The symbols move the units like this.
at | h o p e i m
z352 | z758 z802 z542 z736 z519 z414
z541 | z237 z602 z674 z583 z368 z565
z576 | z76 z370 z368 z580 z617 z36
z914 | z30 z930 z645 z891 z13 z509
z448 | z345 z389 z13 z862 z579 z810
z891 | z596 z645 z38 z389 z30 z914
z662 | z255 z905 z592 z814 z2 z979
z21 | z351 z474 z489 z930 z38 z408
z416 | z542 z226 z979 z557 z802 z191
z736 | z948 z542 z105 z570 z758 z352
z351 | z509 z103 z95 z913 z916 z38
z882 | z36 z65 z330 z926 z376 z237
z605 | z674 z729 z937 z601 z602 z681
z820 | z448 z916 z509 z66 z810 z596
z255 | z385 z646 z789 z191 z557 z2
z646 | z662 z862 z849 z789 z979 z786
z182 | z821 z654 z35 z886 z95 z489
z19 | z349 z458 z921 z852 z669 z983
z35 | z462 z989 z526 z470 z98 z654
z729 | z853 z426 z414 z937 z348 z948
z983 | z669 z76 z458 z19 z164 z75
z428 | z470 z669 z349 z365 z35 z590
z814 | z191 z592 z93 z167 z255 z662
z617 | z338 z882 z926 z76 z921 z711
z742 | z19 z580 z711 z51 z983 z251
z98 | z182 z399 z590 z462 z489 z715
z557 | z105 z979 z662 z385 z542 z416
z849 | z592 z30 z596 z579 z905 z862
z414 | z519 z385 z802 z352 z570 z426
z342 | z736 z416 z557 z426 z352 z107
z926 | z576 z330 z565 z413 z36 z882
z75 | z164 z617 z76 z983 z852 z51
z625 | z330 z227 z134 z582 z65 z674
z948 | z348 z342 z426 z729 z539 z758
z389 | z820 z38 z351 z13 z596 z891
z446 | z891 z821 z408 z916 z914 z913
z2 | z557 z786 z646 z255 z416 z167
z164 | z989 z338 z251 z669 z958 z852
z916 | z389 z408 z21 z509 z891 z446
z470 | z474 z526 z23 z715 z462 z35
z509 | z13 z21 z930 z914 z389 z916
z519 | z937 z52 z107 z758 z729 z570
z489 | z95 z365 z654 z182 z103 z474
z51 | z852 z711 z617 z75 z19 z742
z65 | z583 z605 z601 z330 z541 z739
z802 | z107 z814 z167 z542 z52 z385
z52 | z414 z255 z191 z107 z426 z105
z23 | z365 z19 z852 z399 z428 z526
z237 | z376 z739 z65 z882 z413 z368
z852 | z958 z921 z338 z164 z349 z19
z821 | z645 z98 z462 z408 z930 z95
z786 | z979 z448 z862 z646 z226 z93
z36 | z617 z583 z370 z576 z711 z376
z251 | z983 z576 z580 z742 z75 z338
z913 | z914 z95 z821 z446 z509 z351
z191 | z802 z789 z226 z416 z385 z255
z886 | z408 z35 z470 z103 z821 z182
z758 | z539 z107 z342 z948 z937 z519
z989 | z590 z75 z983 z526 z399 z958
z715 | z489 z23 z399 z98 z474 z470
z542 | z342 z167 z2 z105 z107 z802
z930 | z913 z489 z182 z645 z351 z21
z810 | z579 z891 z389 z448 z849 z67
z905 | z646 z66 z67 z592 z786 z345
z674 | z65 z853 z227 z625 z739 z602
z66 | z862 z509 z914 z67 z448 z820
z580 | z458 z368 z237 z711 z76 z576
z134 | z56 z758 z948 z681 z601 z227
z669 | z526 z251 z742 z349 z989 z164
z570 | z729 z105 z52 z519 z948 z736
z958 | z399 z51 z75 z989 z23 z349
z76 | z251 z926 z413 z458 z338 z617
z937 | z227 z414 z352 z539 z853 z729
z167 | z416 z93 z786 z2 z191 z814
z921 | z51 z376 z36 z338 z742 z458
z338 | z75 z36 z576 z251 z51 z921
z227 | z601 z519 z758 z134 z605 z853
z590 | z35 z164 z669 z428 z654 z399
z458 | z742 z413 z376 z921 z251 z76
z376 | z711 z541 z583 z36 z580 z413
z602 | z739 z348 z853 z674 z582 z56
z93 | z226 z810 z448 z786 z789 z592
z474 | z103 z428 z365 z489 z886 z462
z95 | z930 z715 z98 z821 z21 z103
z426 | z570 z557 z385 z414 z736 z342
z592 | z789 z67 z810 z93 z646 z905
z681 | z602 z948 z729 z605 z56 z134
z862 | z905 z13 z30 z849 z345 z448
z789 | z814 z849 z579 z226 z662 z646
z105 | z426 z2 z255 z52 z342 z542
z349 | z23 z742 z51 z958 z526 z669
z539 | z134 z352 z736 z348 z227 z937
z739 | z541 z681 z605 z65 z565 z582
z979 | z2 z345 z905 z662 z167 z226
z38 | z916 z886 z103 z351 z446 z645
z56 | z582 z539 z348 z602 z625 z601
z226 | z167 z579 z345 z979 z814 z789
z399 | z654 z852 z164 z590 z365 z23
z413 | z580 z565 z541 z376 z576 z926
z582 | z565 z134 z681 z739 z330 z625
z67 | z849 z914 z891 z810 z862 z66
z107 | z352 z191 z416 z342 z414 z52
z565 | z368 z56 z602 z541 z370 z330
z462 | z886 z590 z428 z474 z182 z98
z365 | z715 z349 z958 z654 z470 z428
z103 | z21 z470 z715 z95 z408 z886
z526 | z428 z983 z19 z23 z590 z989
z30 | z67 z913 z446 z596 z66 z13
z579 | z93 z596 z820 z345 z592 z849
z330 | z370 z601 z56 z565 z583 z65
z348 | z681 z736 z570 z853 z134 z539
z345 | z786 z820 z66 z905 z93 z579
z385 | z52 z662 z814 z802 z105 z557
z408 | z38 z462 z474 z21 z645 z821
z853 | z605 z570 z519 z227 z681 z348
z370 | z926 z625 z582 z368 z882 z583
z654 | z98 z958 z989 z35 z715 z365
z583 | z882 z674 z625 z370 z237 z541
z601 | z625 z937 z539 z56 z674 z605
z596 | z810 z446 z916 z820 z67 z30
z645 | z446 z182 z886 z38 z913 z930
z13 | z66 z351 z913 z30 z820 z389
z368 | z413 z582 z739 z237 z926 z370
z711 | z921 z237 z882 z617 z458 z580

The rows follow the links: the fewer symbols apart two units are, the more alike their rows tend to be.

Each row is also shifted at random along 5 hidden directions that mean nothing.

Some units, each with a row of numbers:
z338: +285 +0 +61 -34 +80 +32 -77 +9 +70 -118 +17 -57 -65 -130 -8 -86 -43 -150 +2 +28 -81 +12 +32 +9 -21 -7 +80 +54 -29 -8 -82 +74 +28 +35 +100 -18 -40 +77 +39 -106 +5 +108 +83 -3 +176 +37 +206 -129 -57 +119 +69 +17 -32 -92 -5 -109 +17 +64 +55 -71 +70 -94 -45 +47 +39
z30: -181 -106 +3 -55 +106 -139 -62 +169 +53 +43 -41 +19 +133 -6 +156 -84 -159 +52 +27 -5 +19 -132 -51 +53 +80 +178 -91 -12 +60 +15 +51 +18 +80 -175 -119 -88 +62 +30 +17 -38 -14 -11 -42 +122 -67 -37 -57 +155 +116 -1 -25 +49 +40 -20 -11 +86 -139 -16 -185 -32 -126 +76 +127 +133 +8
z669: +135 -50 -14 +4 +6 +136 -72 -96 +35 -65 +12 -144 +48 +29 -62 -15 +63 -136 +24 +52 -143 -22 -13 -95 +25 +56 +20 +126 -83 +30 -68 +104 +117 +37 +112 +52 +59 +85 -59 -59 +193 +56 +44 -198 +161 +102 +161 -122 -53 +36 +11 +37 -59 -85 -125 +8 +55 -43 +156 -24 +39 -99 +24 -108 +5
z448: +206 -182 +11 +56 +33 +95 +10 -90 -75 -96 -14 -77 +200 +12 -34 +21 -28 -42 +181 +110 -29 -165 -35 -132 +121 -22 -45 -6 -67 -38 +56 +129 +24 -16 -39 -34 -5 +2 -139 +48 +48 -54 -27 -42 +83 -12 +39 -25 +18 -42 -68 -11 +121 -21 -38 +120 +32 -202 +63 -29 -92 -2 +110 -14 -29
z729: +361 -6 -91 -22 +51 +43 -26 +4 +47 -162 -8 -39 -34 -15 +15 -31 +78 -84 -19 +26 +24 +12 -21 -45 -32 -217 +49 -75 +35 +67 -38 +58 +43 +115 +63 -15 -136 -68 +26 +58 -85 +55 +42 +20 +92 -45 +231 +36 -16 +33 +64 -106 +54 +53 +122 -85 +85 -91 -42 -39 +17 -55 -12 +29 +62
z105: -330 +84 -3 -121 -94 -38 +25 -19 -35 +88 -10 -123 +17 +19 -50 +66 -23 -39 +8 -91 -2 -13 +34 +40 -16 +157 -50 -80 -9 -100 +102 -37 -51 -18 -107 -165 +16 -33 +6 -149 +4 +24 +1 -6 -78 +71 -167 -66 +20 +102 +124 -58 +53 -5 -128 +102 -37 +49 +67 -10 -69 +84 -18 +4 +57
z862: +270 -125 +40 -65 +54 -73 -16 -61 -13 -116 -12 +23 +140 -16 +38 -72 -12 -52 +122 +111 +4 -132 -16 -72 +55 -49 -20 -6 +77 +34 +3 +10 -1 -33 -3 -94 -10 -21 -60 +74 -136 +1 +20 +95 +63 -80 +31 +56 +66 +16 -57 +48 +72 -15 +86 +18 +2 -150 +3 -40 -73 +26 -7 +53 -27
z989: +57 +43 +20 -114 -16 -50 -86 -96 +35 -26 +2 +57 -60 +82 -15 -83 +136 -40 -36 +48 -73 +101 +10 -21 -63 +29 +48 +111 +94 +153 -133 -98 +24 +45 +193 +34 +70 -2 -14 +15 -6 +52 +63 -62 +92 +21 +81 -34 -34 +12 +41 +49 -125 +34 +113 -159 +17 -19 +164 +33 +115 -17 -140 -89 +15
z255: +375 -75 -8 +2 +78 +8 +85 +106 -41 -53 +101 -88 +173 +13 +17 +13 +18 -27 +32 +6 +101 -162 +19 -77 +121 -17 -53 -124 +50 +2 +53 +28 +40 -72 -156 -67 +0 -45 -32 +44 -20 -88 -2 +91 -4 +59 +20 +127 +59 +25 -101 -13 +43 -74 -129 +137 -53 +40 -146 -19 -75 +74 +71 +4 -91
z191: -105 +25 +71 -179 -20 -16 +50 -25 -33 -9 +142 -227 +173 0 -107 +55 +1 -131 -20 -8 +16 -127 +47 -12 +48 +174 -23 -103 +33 -111 +88 +6 -48 -151 -163 -223 +66 +29 -14 -139 -11 -24 +69 +38 +45 +67 -82 +1 +50 +171 -10 -2 +65 -167 -265 +145 -68 +125 +51 -63 -63 +100 -36 +0 -80
z182: -67 -15 +224 -99 +32 -62 -2 -140 -12 -15 +29 -31 +33 -74 -91 -18 -90 -90 +32 +102 -69 -40 +70 +12 +29 +99 +46 +54 -10 -92 +6 -9 -107 -110 -13 -105 +66 +110 -7 -81 -117 -7 +74 +69 +46 -58 -102 -75 +20 +84 -82 +132 -4 -168 -51 -29 -28 +98 +141 -86 +40 -10 -119 +41 -69
z582: -65 +148 -81 -8 -117 -65 +85 +58 +8 +1 +20 +131 -150 -54 +80 -73 +144 +6 -85 -99 +40 +113 +38 +20 -150 -33 +23 +41 +59 +107 -98 -197 -13 +144 +130 +47 -23 -123 +73 +39 -20 +89 +16 -1 -17 +67 +22 -34 -73 +36 +124 -20 -50 +57 +112 -38 +15 +21 +21 +105 +35 -8 -108 -46 +27
z674: +87 +41 -78 +45 -73 +107 +111 +19 -59 -12 +110 -105 +64 -92 -22 +8 +74 -32 -29 -27 -5 -74 -61 -74 -44 +17 -2 +17 -93 -19 +9 +11 +11 -26 -75 -31 +30 -2 -18 -24 +147 -30 +27 -81 +54 +48 -31 -37 -16 +14 +5 -38 +75 -108 -196 +100 +19 -17 -14 +31 -18 +13 -14 -26 -83
z557: +403 -16 +11 -101 +45 -67 +36 +89 -10 -95 +51 -8 +52 +10 +26 -54 +70 -89 +52 -16 +91 -65 +92 -39 +56 -19 -28 -123 +135 +70 -28 -75 +27 +62 -4 -93 -39 -120 +5 +16 -117 +33 +25 +129 +25 +112 +93 +51 +7 +103 +41 -21 -18 +10 +52 +22 -53 +53 -36 +7 -30 +60 -25 -15 +1
z916: -24 -99 +12 -35 +132 -113 -102 +157 +88 +37 -18 -8 +97 +61 +121 -36 -123 +7 -11 -14 +13 -75 +6 +59 +89 +127 -69 -33 +87 +6 +23 +44 +109 -127 -81 -6 +59 +64 +40 -32 -6 +13 -36 +71 -54 +14 +25 +134 +96 +29 -62 +82 -62 -20 -33 +75 -111 +71 -177 -54 -89 +22 +138 +48 +5
z351: +173 -73 +129 -192 +128 -109 -129 -40 +109 -104 +26 -125 +91 +57 -24 -43 -24 -218 +1 +71 -71 -42 +107 +1 +82 +111 +31 -23 +141 -25 -48 +34 +71 -47 +53 -107 +59 +85 +26 -109 -106 +115 +81 +41 +125 +64 +163 -21 +29 +196 -16 +129 -112 -120 -39 -3 -48 +132 +87 -119 -24 -36 -21 -20 +10
z348: +41 +35 -87 -42 +47 -48 -22 +102 +87 -125 +25 +6 -49 -94 +87 -79 +28 -66 -111 -39 +42 +31 -16 +22 -95 -127 +52 -48 +58 +47 -48 +4 +31 +36 +38 -25 -110 -42 +106 +10 -81 +100 +52 +79 +73 -71 +211 +70 -8 +81 +77 -62 +61 +0 +94 -52 +19 -9 -126 -37 -16 -45 -26 +83 +46
z345: -66 +16 +34 -82 -72 -149 +15 -132 -31 +18 -1 +105 +83 +29 +4 +48 +13 +91 +15 +75 +19 -13 -41 +42 -65 -43 +12 -12 +127 -26 +62 -93 -156 -108 -45 -87 +21 -5 -26 +117 -196 -51 -12 +82 -44 -192 -209 +59 +79 -24 -74 +61 +33 +34 +60 -4 +30 -110 +33 +16 -41 +86 -115 +34 -71
z590: -42 0 +140 -178 -7 +72 -51 -217 -43 -31 +80 -113 +44 +56 -184 -37 +99 -116 +28 +121 -117 +1 +4 -91 +28 +113 +43 +94 -16 +67 -88 -11 -35 -46 +97 -98 +99 +56 -74 -89 +40 -24 +101 -90 +180 +16 +31 -76 -21 +44 -16 +28 -27 -104 -37 -119 +19 -3 +301 -50 +150 +21 -180 -84 -31
z526: +170 -71 +18 -81 +120 -82 -55 +54 +92 -82 -19 +42 -23 -8 +99 -201 +54 -100 -22 +43 -46 -28 +8 -64 +15 +29 +4 +113 +62 +212 -184 -43 +164 +24 +147 +27 +55 +4 +40 0 -33 +78 +68 +43 +66 +47 +207 +97 +5 +34 -14 +89 -81 -66 +127 -115 -37 +20 -24 -47 +59 -45 -29 +26 +21
z251: +119 +61 +14 +13 +19 -82 -48 +113 +57 +71 -11 +82 -62 -114 +96 -47 -125 +96 -66 -3 -31 +16 -76 +120 -86 +34 +30 +56 -6 -10 +6 +1 -24 -136 -45 +14 +16 +96 +67 -24 -12 +20 +5 +59 -28 -84 -86 -9 +36 -27 -6 +43 -58 -37 -25 -99 -11 +69 -150 -9 +34 -6 -33 +132 -26
z426: +346 -47 -57 -45 +30 +25 +11 +19 -1 -70 -72 -98 +19 -8 +16 -30 +20 -111 +107 -11 +12 -85 +18 -83 +49 -82 -52 -94 -14 +48 +7 +60 +92 +125 -26 -94 -80 -80 -17 -26 -61 +35 +3 +25 -22 +80 +80 +7 +25 +40 +79 -81 +51 +31 +34 +8 +30 -74 -25 -45 -55 -11 +59 +31 +100
z739: +205 +68 -102 +25 -64 -43 +144 +126 -25 +67 +27 +73 -20 -75 +113 -78 +65 +88 -67 -60 +67 -59 -61 -24 -81 -25 -57 +31 -7 +126 -31 -105 +38 -25 -75 -4 +27 -64 +28 +70 +5 -51 -13 +64 -122 -4 -125 +97 +43 -65 -33 +5 -4 -42 -31 +6 +3 +5 -190 +54 -5 +48 -38 +55 -71
z107: +36 +66 -20 -99 -93 +1 +1 -77 -50 -3 -43 -75 -26 +59 -77 +53 +69 -61 +77 -40 -1 +24 +51 -11 -19 +10 -13 -86 +27 -15 +31 -40 -49 +121 +17 -104 -50 -95 -37 -57 -49 +51 -7 -33 -18 +86 -47 -105 -21 +67 +148 -96 +15 +87 +22 -5 +33 -28 +147 +17 -22 +50 -46 -50 +97
z66: +86 -42 +24 -76 -24 -125 -43 -13 -68 +79 -21 +113 +132 +50 +53 -12 -55 +184 +89 +91 +36 -75 -102 +52 +18 +69 -55 -21 +100 +27 +85 -55 -108 -178 -102 -107 +51 -7 -87 +87 -99 -99 -51 +105 -48 -145 -240 +84 +114 -89 -57 +11 +36 +87 +50 -28 -43 -138 -49 +35 -47 +163 -38 +69 -57
z349: -167 +66 +32 -185 -23 -108 -102 -73 +103 -15 -1 -11 -57 +17 +18 -92 +62 -108 -94 +18 -121 +73 +16 +35 -93 +123 +57 +126 +82 +86 -120 -83 +37 -16 +146 -35 +96 +65 +48 -88 -3 +124 +91 -60 +98 +21 +65 -55 -7 +107 +75 +104 -106 -66 +14 -111 -2 +57 +144 -23 +58 -31 -132 -30 +34
z414: +5 +38 -35 -128 -43 -46 +6 -35 +0 +46 -50 -128 +33 -9 -25 +38 -25 -27 +26 -15 -7 -75 -44 +5 -21 +24 -48 -87 -15 -24 +91 +29 -24 -49 -138 -190 -14 -12 +2 -82 -81 -13 +9 +21 -93 -38 -160 +20 +88 +42 +56 -56 +76 -21 -75 +7 +28 -35 -25 -52 -53 +66 -18 +90 +49
z921: +537 -27 +56 +35 +45 +150 -44 -46 -32 -61 +47 -106 +14 -71 -99 +11 -35 -43 +62 +103 -68 -44 -47 -31 +42 -57 +59 +27 -94 -34 -3 +137 -21 -48 -15 -10 -11 +86 -64 -39 +74 -49 +41 -48 +151 -1 +48 -118 -18 -13 -27 -40 -3 -72 -96 -103 +57 +1 +44 -42 +112 -36 -36 +26 -35
z36: +246 -6 +26 +73 +52 +170 +13 -13 -35 -9 -7 -83 -84 -27 -110 +4 +1 -12 +30 +23 -12 +7 -18 -60 +61 -89 +7 -16 -142 +39 -24 +110 +29 +53 -17 +21 -49 +6 -25 -37 +63 -74 +18 -34 +16 +34 +61 -14 -32 -70 -22 -94 +17 -22 -6 -116 +41 +35 -3 -40 +128 -38 -9 +27 +22
z820: -286 +28 +50 -172 +16 -245 -139 +23 +89 -87 -81 +219 -104 +43 +119 -133 +23 -58 +31 -16 +7 +150 +113 +94 -70 +60 +26 +11 +236 +91 -106 -197 -29 +148 +251 -26 -60 -132 +61 -1 -184 +210 +34 +123 +59 +6 +163 -42 -55 +130 +202 +32 -64 +184 +360 -102 -75 -30 +133 +51 -37 +18 -85 -10 +142
z75: -133 +119 -12 +19 -101 -13 -84 -53 +29 +77 -21 +76 -117 +1 -10 +37 +4 +52 -58 -19 -94 +157 -27 +126 -132 +54 +77 +103 +0 -52 -13 -30 -78 +2 +106 +97 +25 +71 +18 -29 +82 +71 -7 -123 +42 -16 -57 -177 -70 -4 +90 +19 -105 +67 -6 -73 +48 +10 +116 +65 +58 -45 -63 -48 +29
z519: +63 +85 -43 -144 -42 -95 -32 -42 +31 +20 -30 -32 -22 +4 -16 +17 +15 +26 -47 +9 +9 -1 -72 +55 -110 -77 +8 -94 +72 +17 +46 -8 -72 -59 -86 -163 -53 -15 +37 -13 -174 -6 +21 +70 -60 -144 -121 +67 +94 +24 +41 -68 +49 +37 +31 -117 +52 -46 -57 -49 -3 +63 -112 +101 +39
z470: -198 -33 +113 +40 +33 -21 +35 +10 -62 +84 +5 +100 -2 -38 +2 -46 -87 +107 +28 +58 +0 -30 -45 +6 +44 +76 -25 +70 -57 +27 -10 -28 -47 -123 -47 0 +75 +38 -18 +21 -11 -104 -19 +80 -64 -88 -149 +80 +37 -103 -107 +63 +24 -41 +25 -54 -64 +27 -31 -3 +55 +53 -35 +71 -72
z821: +422 -74 +155 -20 +71 -41 -32 -111 +2 -57 0 +21 +58 +19 -52 +16 -21 -68 +83 +115 -34 -34 +84 -16 +73 -39 +40 +15 +64 -41 -16 +24 -27 -11 +36 +6 +34 +66 -49 +38 -127 -1 +27 +39 +57 -1 +12 -60 +6 +28 -119 +129 -87 -56 +6 -41 +12 +51 +82 -60 +39 -42 -43 -23 -54
z462: +145 -77 +178 -2 +59 +29 +10 -109 -57 -47 +22 +32 +29 -50 -89 -52 -26 -46 +101 +124 -39 -46 +51 -65 +95 +10 +26 +61 -40 +5 -40 +7 -59 -19 +31 -23 +33 +47 -61 +5 -53 -45 +50 +52 +72 -23 -7 -50 -21 -10 -91 +70 +9 -83 +36 -70 -8 +19 +116 -49 +82 -9 -78 +10 -60
z849: +91 -41 -25 +40 -34 -116 -1 -41 -31 -22 -73 +234 +18 +38 +91 -6 +23 +134 +73 +52 +57 +31 -20 +16 -33 -131 -3 -5 +121 +52 +12 -99 -81 +49 +55 +58 -47 -89 -27 +199 -159 -5 -71 +87 -61 -121 -58 +60 +28 -95 -32 +26 +7 +177 +241 -18 +21 -175 -31 +69 -57 +35 -7 +1 -7
z509: +76 -46 +68 -203 +131 -232 -128 +123 +120 0 +5 +14 +85 +41 +114 -108 -81 -36 -32 +26 +10 -66 +26 +88 +39 +150 -25 -38 +196 +69 -24 -53 +55 -161 -43 -118 +71 +49 +57 -49 -148 +54 +33 +155 -6 -26 +17 +142 +113 +103 -28 +105 -87 -45 +27 -38 -124 +98 -115 -72 -55 +76 -14 +92 +3
z853: +135 +78 -69 -47 -30 -11 -5 +5 +13 -60 +81 +4 -13 -38 -5 -2 +63 +31 -89 +19 +42 +42 -73 +34 -118 -119 +69 -55 +67 +14 +8 -16 -80 -38 -21 -41 -69 -29 +29 +57 -63 -1 +33 +38 +77 -119 +28 +39 +18 +18 +31 -80 +46 +27 +15 -79 +52 -44 -53 +12 +24 +29 -94 +42 -29
z958: +468 -86 -18 0 +60 +62 -46 -26 +18 -61 +25 -40 +67 +46 +9 -88 +89 -42 +44 +97 -68 -76 -54 -113 +46 -21 +1 +103 -6 +155 -95 +48 +121 -23 +71 +44 +71 +53 -72 +52 +82 -21 +29 -79 +100 +42 +112 +26 +15 -53 -84 +50 -76 -54 -17 -73 +33 -71 +16 -14 +67 -38 -2 -47 -45

Start here and follow the symbols in turn, left to right. Where do you end up?
Answers are names.
-39 -8 -135 +118 +21 +45 +95 +206 +12 -9 +77 -38 +39 -153 +130 -46 -33 +33 -100 -80 +59 -90 -86 -18 -40 -9 -31 +16 -87 -3 +17 +45 +80 -77 -117 +29 -9 +5 +63 +13 +130 -1 -2 +17 -11 -18 +41 +95 +21 -7 -17 -40 +111 -107 -148 +139 -21 +4 -259 +8 -91 -22 +111 +95 -70
i m i o m m => z853
-4 +8 -52 -22 -17 -13 +31 +70 -4 -5 -62 -43 -19 -6 +42 -5 -9 -56 +66 -84 +41 -32 +59 -13 +22 +20 -57 -86 +1 -1 +28 -14 +52 +111 -22 -61 -51 -98 +11 -57 -17 +60 -21 +27 -63 +115 +10 -17 -3 +59 +112 -59 +31 +54 +22 +70 -20 -7 -19 +9 -77 +19 +69 +8 +99
m o o o i e => z345
+66 -33 -7 -24 +74 -77 +43 +102 +44 -100 +72 +14 +67 -3 +67 -18 +31 -84 -64 -41 +108 -49 +91 -19 +39 -57 -3 -102 +123 -9 -10 -53 +43 +18 -19 -10 -33 -61 +58 +54 -91 +39 +28 +122 +6 +38 +148 +126 +10 +104 -37 +39 +13 -40 +24 +104 -55 +81 -115 -18 -78 +0 +39 -8 -31
i o p p h o => z891
-46 +85 -64 -69 -125 +53 -9 -148 -52 +59 -41 -112 -10 +77 -128 +131 +42 +28 +27 +6 -28 +38 -62 +19 -61 -51 +2 -92 -35 -61 +100 +37 -112 +11 -67 -112 -43 -20 -47 -30 -33 -50 -14 -79 -41 -52 -163 -75 +32 -10 +86 -124 +56 +88 -46 -39 +100 -96 +100 -1 +8 +49 -56 -18 +61
o i m o h m => z557
+23 -52 -43 -35 +54 -33 +73 +165 +9 +12 -14 -119 +82 -60 +86 -36 -75 -78 +39 -84 +58 -155 +20 -29 +87 +97 -106 -85 -30 -20 +52 +40 +106 -28 -152 -126 -3 -39 +33 -94 +5 +11 -13 +83 -94 +105 -21 +89 +67 +74 +22 -20 +76 -79 -121 +154 -77 +53 -163 -59 -130 +45 +122 +85 +19
h h o o => z167
-407 +39 0 +29 -145 -42 +5 -158 -70 +71 -47 +119 +26 +75 -36 +122 +19 +130 +26 +19 -2 +79 -24 +68 -69 -23 +14 +6 +34 -109 +93 -65 -172 -4 +10 +26 +1 -23 -45 +104 -48 -22 -74 -42 -63 -128 -198 -64 -11 -71 +6 +4 +53 +135 +70 +56 +43 -146 +128 +74 -61 +43 -32 -68 -13
i e i m h h => z255
-260 +95 -146 +139 -102 +74 +67 +106 -26 +37 +58 +34 -45 -58 +47 +60 +30 +121 -113 -104 +52 +69 -79 +47 -115 -22 +21 +9 -54 -55 +44 -12 -42 -4 -39 +88 -41 -31 +36 +43 +151 -3 -40 -66 +1 -36 -22 -15 -54 -40 +52 -93 +64 +54 -73 +91 +23 -38 -106 +96 -44 -9 +49 -17 -40
i o p i i => z539
-120 +35 -120 +58 +19 +44 -5 +100 +77 -157 +32 -9 -77 -82 +66 -53 +44 -104 -96 -79 +30 +75 +19 -8 -73 -106 +69 -14 -2 -8 -61 +27 +69 +135 +104 +71 -132 -59 +89 +11 +50 +135 +36 -14 +117 +17 +298 -14 -89 +85 +130 -95 +69 +23 +69 +29 +30 -21 -55 +4 -41 -101 +55 0 +68
o o m i i => z352
-325 -50 +89 -34 +52 -4 +5 +6 -2 +48 +16 -8 +14 -37 -11 -98 -54 0 -15 +36 -45 -57 -27 -31 +48 +141 -20 +94 -73 +61 -43 -4 +37 -110 -6 -32 +97 +71 +1 -73 +50 -44 +34 +28 -8 -18 -38 +70 +34 -29 -74 +58 +34 -128 -28 -21 -70 +44 +8 -44 +41 +16 -25 +56 -35
p p h o => z338
+163 +58 +29 -8 -19 +0 -66 -17 +18 +33 +21 0 -31 -64 -13 +2 -48 +31 -25 +33 -80 +40 -47 +72 -72 +42 +61 +75 -26 -44 -2 +33 -60 -84 +14 +1 +23 +101 0 -49 +43 +22 +19 -48 +79 -42 -55 -119 -11 +7 +15 +28 -63 -27 -74 -82 +33 +24 +27 0 +65 -22 -64 +39 -18
i e p i m m h => z75
+45 -55 +21 +125 +27 -8 -68 -27 +21 +32 -55 +90 -9 +115 +6 +98 -36 +48 +36 -3 -5 +74 +74 +59 +58 -38 +7 -2 +39 -79 +22 +30 +12 +61 +62 +169 +2 +36 -25 +72 +19 +9 -77 -51 -41 +49 +20 -60 -42 -49 -60 +78 -129 +91 +42 +44 -1 +45 +22 +31 -19 -67 +99 -100 +10
m i o m e p i => z462
-298 +88 -129 +52 -75 +46 -11 +4 +13 +43 -4 -12 -55 +4 -7 +92 -3 +95 -102 -60 +24 +81 -92 +81 -103 -79 +22 -52 -36 -69 +83 +43 -61 -15 -58 +15 -79 -3 +45 +23 +37 -7 -33 -45 -41 -110 -41 +19 +1 -50 +54 -115 +85 +93 -17 +5 +61 -65 -79 +25 -33 +0 +31 +29 +39
i h e o => z937
+105 +41 -18 -56 -5 -78 +46 +92 -15 -8 +55 +23 +25 +34 +29 -2 +54 +8 -2 -52 +99 -13 +65 +20 +8 +16 -28 -112 +117 +12 +19 -108 -29 +16 -38 -55 -21 -105 +23 +21 -83 -1 -12 +103 -40 +74 -16 +53 +8 +66 +31 -23 -23 +51 +22 +52 -68 +66 -55 +40 -44 +93 -12 -16 -12
p p h e m p h => z592
-148 +111 +72 -52 +0 +48 -30 -39 +2 +29 -7 -35 -170 -35 -112 -6 -17 -30 -62 -8 -47 +110 +24 +43 -48 -2 +59 +2 -63 -11 -37 +10 -64 +38 +50 -36 -33 +21 +42 -108 -19 +15 +50 -6 +18 -5 +2 -73 -51 +27 +70 -67 -7 -12 +33 -168 +26 +106 +89 -38 +142 -16 -114 +35 +76
p p i h p => z739
+108 -55 +177 -22 +72 -89 -6 -67 +25 -31 -9 +32 +23 -55 -13 -26 -87 -70 +38 +73 -39 -48 +70 +13 +46 +23 +28 +45 +27 -66 -11 -2 -38 -56 +18 -27 +41 +83 +7 -9 -123 +18 +43 +87 +8 -29 -28 -28 +26 +53 -88 +143 -50 -116 +2 -15 -24 +92 +40 -76 +10 -25 -40 +44 -42
h m e e m h m => z38
+197 -7 -47 +76 -63 +123 +52 -8 -104 -4 +28 -56 +51 +90 -87 +114 +82 +7 +114 -40 +64 +2 +55 -59 +76 -33 -41 -111 -11 -48 +55 0 -21 +131 -20 +28 -50 -125 -95 +26 +97 -47 -70 -72 +3 +156 +2 -75 -65 -27 +59 -107 +5 +119 -35 +101 +6 -43 +86 +80 -27 +47 +72 -134 +14
p h h m e => z802
-340 +65 -78 -54 -45 +68 -51 -97 +50 -77 -43 -138 -81 +6 -78 +59 +30 -137 -48 -59 -57 +96 +24 +6 -69 -60 +44 -51 -46 -81 +10 +67 +0 +138 +60 -48 -105 -16 +53 -111 +12 +118 +36 -100 +52 -1 +141 -99 -53 +100 +179 -114 +90 +35 +18 +13 +72 -43 +117 -40 -23 -70 +15 -13 +142
e h p e i e h => z227
